Here is a tiny trained network, its code and every weight. The questions are about switching its units off for an input and a class, where a switched-off unit gives its printed mean instead of its output.

import numpy as np


def w(rows, s, z=0):
    codes = np.array(rows[::2]) - 128.0
    scale = np.full(codes.shape[1], s)
    scale[-1] = z or s
    return codes * scale


def f(y):
    return np.maximum(y, 0)


def log_softmax(a):
    a = a - a.max(-1, keepdims=True)
    return a - np.log(np.exp(a).sum(-1, keepdims=True))


def net(x, mask):
    res = np.array(x, float).reshape(1, 8) / 4 @ E
    y = f(res @ A[0][:, :-1].T + A[0][:, -1])
    res = res + np.where(mask, y, B[0][:, -1]) @ B[0][:, :-1]
    return log_softmax(res[-1] @ U[:, :-1].T + U[:, -1])


A, B = {}, {}
E = w([
[132,130,132,120,123,135,118],'x0',
[130,129,129,125,124,133,123],'x1',
[69,56,139,72,52,138,173],'x2',
[122,126,128,135,137,117,139],'x3',
[104,88,63,85,207,145,79],'x4',
[165,71,109,124,89,56,79],'x5',
[128,129,126,129,126,130,128],'x6',
[106,251,91,70,117,87,157],'x7',
],0.015)
A[0] = w([
[125,143,142,92,156,103,172,56],'N1',
[78,177,125,93,127,121,144,80],'N2',
[44,81,80,47,72,178,182,99],'N3',
[238,218,139,216,211,166,71,108],'N4',
[137,101,188,155,165,247,167,80],'N5',
[28,106,2,69,204,128,62,81],'N6',
[150,216,44,54,73,90,140,22],'N7',
[137,171,171,168,43,112,156,72],'N8',
[165,116,119,97,91,41,82,5],'N9',
[122,166,180,145,85,144,181,65],'N10',
[134,108,137,94,86,60,58,71],'N11',
[188,90,87,88,86,7,101,52],'N12',
[73,176,169,101,151,227,190,69],'N13',
[66,69,108,113,66,167,184,128],'N14',
[58,208,62,73,106,59,150,66],'N15',
[128,48,155,204,147,197,140,105],'N16',
[65,149,117,94,184,219,118,103],'N17',
[110,204,141,66,162,148,179,92],'N18',
[86,109,105,123,75,101,127,63],'N19',
[29,101,150,93,73,167,144,68],'N20',
[72,90,174,57,79,131,170,116],'N21',
[202,182,251,185,69,89,184,66],'N22',
],0.0099,0.003)
B[0] = w([
[113,107,125,125,113,119,118,150],'N1',
[149,109,139,120,64,99,103,176],'N2',
[137,198,111,131,176,109,110,228],'N3',
[67,214,111,161,177,55,104,248],'N4',
[128,50,73,191,66,90,158,191],'N5',
[183,109,254,61,186,219,178,222],'N6',
[161,75,135,153,110,108,55,215],'N7',
[194,107,219,48,175,181,153,196],'N8',
[148,134,72,154,116,138,188,177],'N9',
[150,134,157,90,127,208,169,182],'N10',
[141,132,68,141,96,121,190,177],'N11',
[132,161,71,145,56,147,244,203],'N12',
[147,143,39,162,49,135,229,202],'N13',
[131,183,140,165,197,94,61,212],'N14',
[123,61,151,127,46,112,16,221],'N15',
[110,23,122,142,74,113,63,204],'N16',
[160,91,113,89,138,144,196,189],'N17',
[105,59,59,186,99,122,122,197],'N18',
[134,138,113,134,164,114,146,166],'N19',
[48,171,104,163,164,88,115,202],'N20',
[94,200,151,162,204,79,90,212],'N21',
[139,122,184,95,177,204,113,228],'N22',
],0.0089,0.017)
U = w([
[107,225,93,193,215,43,67,181],'0',
[135,21,103,173,44,92,19,252],'1',
[155,118,181,82,179,220,157,4],'2',
[136,132,19,177,60,112,247,123],'3',
],0.012,0.0012)

Each question gives the input, the list of numbers given to net, and the class t.
The units are the neurons (one row each of A and B). Each row of codes is followed by its name. A weight is (code - 128) times the scale printed after its matrix; where a second scale follows, it is the last column's (A, B and U).
mask holds one flag per neuron, in row order. A switched-off neuron (its flag False) gives its mean, the last column of its row in B, instead of its output. The means were averaged over made-up inputs and are rounded, as every weight is.
A unit's drop is (log p(t) with every unit on - log p(t) with that unit switched off) / (log p(t) with every unit on - log p(t) with every unit switched off).
most important unit: the unit with the biggest drop
k most important neurons: the k neurons with the biggest drops, biggest first
drop when u is switched off: that unit's drop, to one decimal
input [1,-8,4,5,6,-8,-3,7], class 3: most important unit : N13
input [1,7,5,-4,-3,-1,-2,6], class 1: 2 most important neurons : N15; N4
input [7,8,6,5,6,-1,4,4], class 0: 3 most important neurons : N3; N20; N21
input [-8,-5,0,-8,4,6,7,7], class 1: 2 most important neurons : N15; N7
input [-4,4,5,-7,-7,-2,-6,6], class 2: 2 most important neurons : N8; N10
input [4,-4,0,8,-3,-3,7,-3], class 1: 3 most important neurons : N6; N12; N5
input [7,-7,-1,7,-7,8,-1,-4], class 3: 2 most important neurons : N12; N6
input [6,0,-4,-8,8,3,-2,-7], class 2: 4 most important neurons : N6; N15; N7; N18
input [-4,0,8,3,-8,-8,7,2], class 0: 2 most important neurons : N21; N14
input [-1,5,7,2,7,-3,1,0], class 0: 3 most important neurons : N3; N20; N14
input [-5,4,1,-7,7,-2,-1,8], class 1: 2 most important neurons : N15; N7
input [-8,-4,8,1,5,0,6,7], class 0: drop when N3 is switched off : 2.1
input [0,-7,-1,3,-6,2,-4,-4], class 2: drop when N22 is switched off : 0.1
input [6,5,0,3,-5,-8,-2,-4], class 3: most important unit : N5
input [4,6,1,-5,-5,7,5,0], class 3: drop when N14 is switched off : 0.0
